Below is a small trained network, with its code and all its weights. Each question gives an input and a class and asks what happens when units are switched off, that is, made to give their printed mean instead of their output.

import numpy as np


def w(rows, s, z=0):
    codes = np.array(rows[::2]) - 128.0
    scale = np.full(codes.shape[1], s)
    scale[-1] = z or s
    return codes * scale


def norm(h):
    return h / np.sqrt((h * h).mean(-1, keepdims=True) + 1e-5)


def f(y):
    return y / 2 * (1 + np.tanh(0.7978845608 * (y + 0.044715 * y**3)))


def log_softmax(a):
    a = a - a.max(-1, keepdims=True)
    return a - np.log(np.exp(a).sum(-1, keepdims=True))


def net(x, mask):
    res = np.array(x, float).reshape(1, 6) / 4 @ E
    u = 0
    for l in range(2):
        y = f(norm(res) @ A[l][:, :-1].T + A[l][:, -1])
        res = res + np.where(mask[u : u + 8], y, B[l][:, -1]) @ B[l][:, :-1]
        u += 8
    return log_softmax(norm(res)[-1] @ U[:, :-1].T + U[:, -1])


A, B = {}, {}
E = w([
[128,125,125,126,129,130,123],'x0',
[126,134,129,131,129,127,130],'x1',
[129,124,132,127,127,126,126],'x2',
[162,155,67,120,192,15,118],'x3',
[14,98,155,118,129,93,127],'x4',
[113,82,98,254,164,150,121],'x5',
],0.012)
A[0] = w([
[124,135,178,68,76,170,141,91],'L0N1',
[139,120,138,162,77,199,112,99],'L0N2',
[195,154,153,85,66,137,137,3],'L0N3',
[74,121,186,124,71,125,144,37],'L0N4',
[123,146,163,71,71,198,179,114],'L0N5',
[40,110,91,116,127,47,136,44],'L0N6',
[1,116,143,97,149,98,141,196],'L0N7',
[74,149,162,27,126,90,135,94],'L0N8',
],0.011,0.0063)
B[0] = w([
[154,94,71,163,145,113,3,192],'L0N1',
[172,171,217,112,224,159,214,178],'L0N2',
[199,141,132,184,37,113,143,152],'L0N3',
[117,89,128,79,87,192,100,167],'L0N4',
[160,116,134,187,81,88,3,211],'L0N5',
[243,154,214,195,162,59,189,180],'L0N6',
[56,87,159,121,136,119,84,254],'L0N7',
[148,173,193,1,199,160,116,214],'L0N8',
],0.0092,0.0098)
A[1] = w([
[218,199,111,50,102,159,86,82],'L1N1',
[154,193,101,2,92,41,182,45],'L1N2',
[189,129,143,102,94,98,175,65],'L1N3',
[161,63,124,163,105,187,113,188],'L1N4',
[97,84,150,152,144,230,156,89],'L1N5',
[3,84,186,115,113,172,87,1],'L1N6',
[191,169,84,181,138,173,184,212],'L1N7',
[158,130,29,174,126,122,102,14],'L1N8',
],0.01,0.0024)
B[1] = w([
[107,103,102,231,106,89,183,254],'L1N1',
[89,165,86,82,77,153,211,223],'L1N2',
[79,176,130,139,82,118,98,152],'L1N3',
[143,180,155,83,159,86,167,202],'L1N4',
[107,154,142,126,87,131,204,191],'L1N5',
[130,73,5,128,83,156,167,246],'L1N6',
[87,131,137,70,141,178,72,223],'L1N7',
[148,134,77,87,150,146,91,164],'L1N8',
],0.012,0.0062)
U = w([
[225,180,167,199,70,123,53,218],'0',
[88,52,155,48,84,160,23,104],'1',
[149,198,216,136,195,235,182,167],'2',
[61,46,102,191,89,177,235,9],'3',
[119,200,28,102,61,109,195,207],'4',
[120,162,205,7,172,57,164,103],'5',
[174,162,37,122,232,157,55,138],'6',
[115,62,144,254,207,30,124,42],'7',
],0.019,0.0013)

Each question gives the input, the list of numbers given to net, and the class t.
The units are the neurons (one row each of A and B). Each row of codes is followed by its name. A weight is (code - 128) times the scale printed after its matrix; where a second scale follows, it is the last column's (A, B and U).
mask holds one flag per neuron, layer by layer. A switched-off neuron (its flag False) gives its mean, the last column of its row in B, instead of its output. The means were averaged over made-up inputs and are rounded, as every weight is.
A unit's drop is (log p(t) with every unit on - log p(t) with that unit switched off) / (log p(t) with every unit on - log p(t) with every unit switched off).
The circuit of an input: a set's keep is (log p(t) with only the set's units on - log p(t) with every unit switched off) / (log p(t) with every unit on - log p(t) with every unit switched off). Starting from the 12 units with the biggest drops (on a tie, the unit counted first), units are removed one at a time, each time the one whose removal leaves the highest keep (on an exact tie, the one counted first), for as long as the keep stays at least 0.8.
units of the circuit, in order: the units of the circuit, biggest drop first
k most important neurons: the k neurons with the biggest drops, biggest first
k most important neurons of layer l: the k neurons of layer l with the biggest drops, biggest first
drop of u: that unit's drop, to one decimal
input [-7,-1,-8,1,0,-8], class 4: units of the circuit, in order -> [L1N2]
input [-5,1,4,8,0,4], class 6: 4 most important neurons -> [L0N7 L1N1 L1N8 L0N5]
input [4,-1,-1,-8,-1,0], class 0: 4 most important neurons of layer 0 -> [L0N5 L0N1 L0N8 L0N7]
input [-1,4,-5,4,-1,-8], class 4: 2 most important neurons -> [L1N2 L1N1]
input [0,-1,8,0,5,-8], class 1: 2 most important neurons of layer 0 -> [L0N7 L0N1]
input [1,8,-2,1,-1,7], class 6: 2 most important neurons of layer 0 -> [L0N7 L0N8]
input [-2,3,4,-1,0,2], class 2: 2 most important neurons -> [L0N7 L0N2]
input [3,-7,7,-8,0,1], class 2: 4 most important neurons -> [L0N2 L1N4 L0N7 L1N1]
input [-1,7,-2,6,-3,-1], class 4: 2 most important neurons -> [L1N2 L0N1]
input [0,5,7,0,4,6], class 3: 2 most important neurons -> [L0N5 L1N6]
input [-6,-6,2,4,-8,0], class 4: 2 most important neurons of layer 1 -> [L1N1 L1N2]
input [3,-2,7,3,-1,8], class 6: 2 most important neurons -> [L0N7 L1N8]
input [7,1,7,6,0,5], class 6: 3 most important neurons -> [L0N7 L1N8 L1N1]
input [-8,-3,8,0,-7,6], class 2: most important neuron of layer 1 -> [L1N6]
input [5,8,-1,0,-4,-5], class 0: 2 most important neurons of layer 0 -> [L0N5 L0N1]
input [0,5,6,7,-1,-2], class 4: 2 most important neurons -> [L1N2 L0N7]
input [-3,-5,6,-7,0,-7], class 0: 2 most important neurons -> [L0N5 L0N3]
input [-6,8,-5,0,7,-7], class 1: 4 most important neurons of layer 0 -> [L0N7 L0N2 L0N1 L0N4]
input [0,1,3,0,2,-5], class 1: drop of L0N1 -> 0.1
input [6,0,7,-4,-2,1], class 2: units of the circuit, in order -> [L0N2]
input [-5,-8,5,8,-1,-5], class 4: drop of L1N2 -> 0.5
input [5,-7,-7,1,0,-2], class 4: drop of L0N2 -> 0.2
input [7,8,0,6,-1,5], class 6: drop of L0N7 -> 0.2
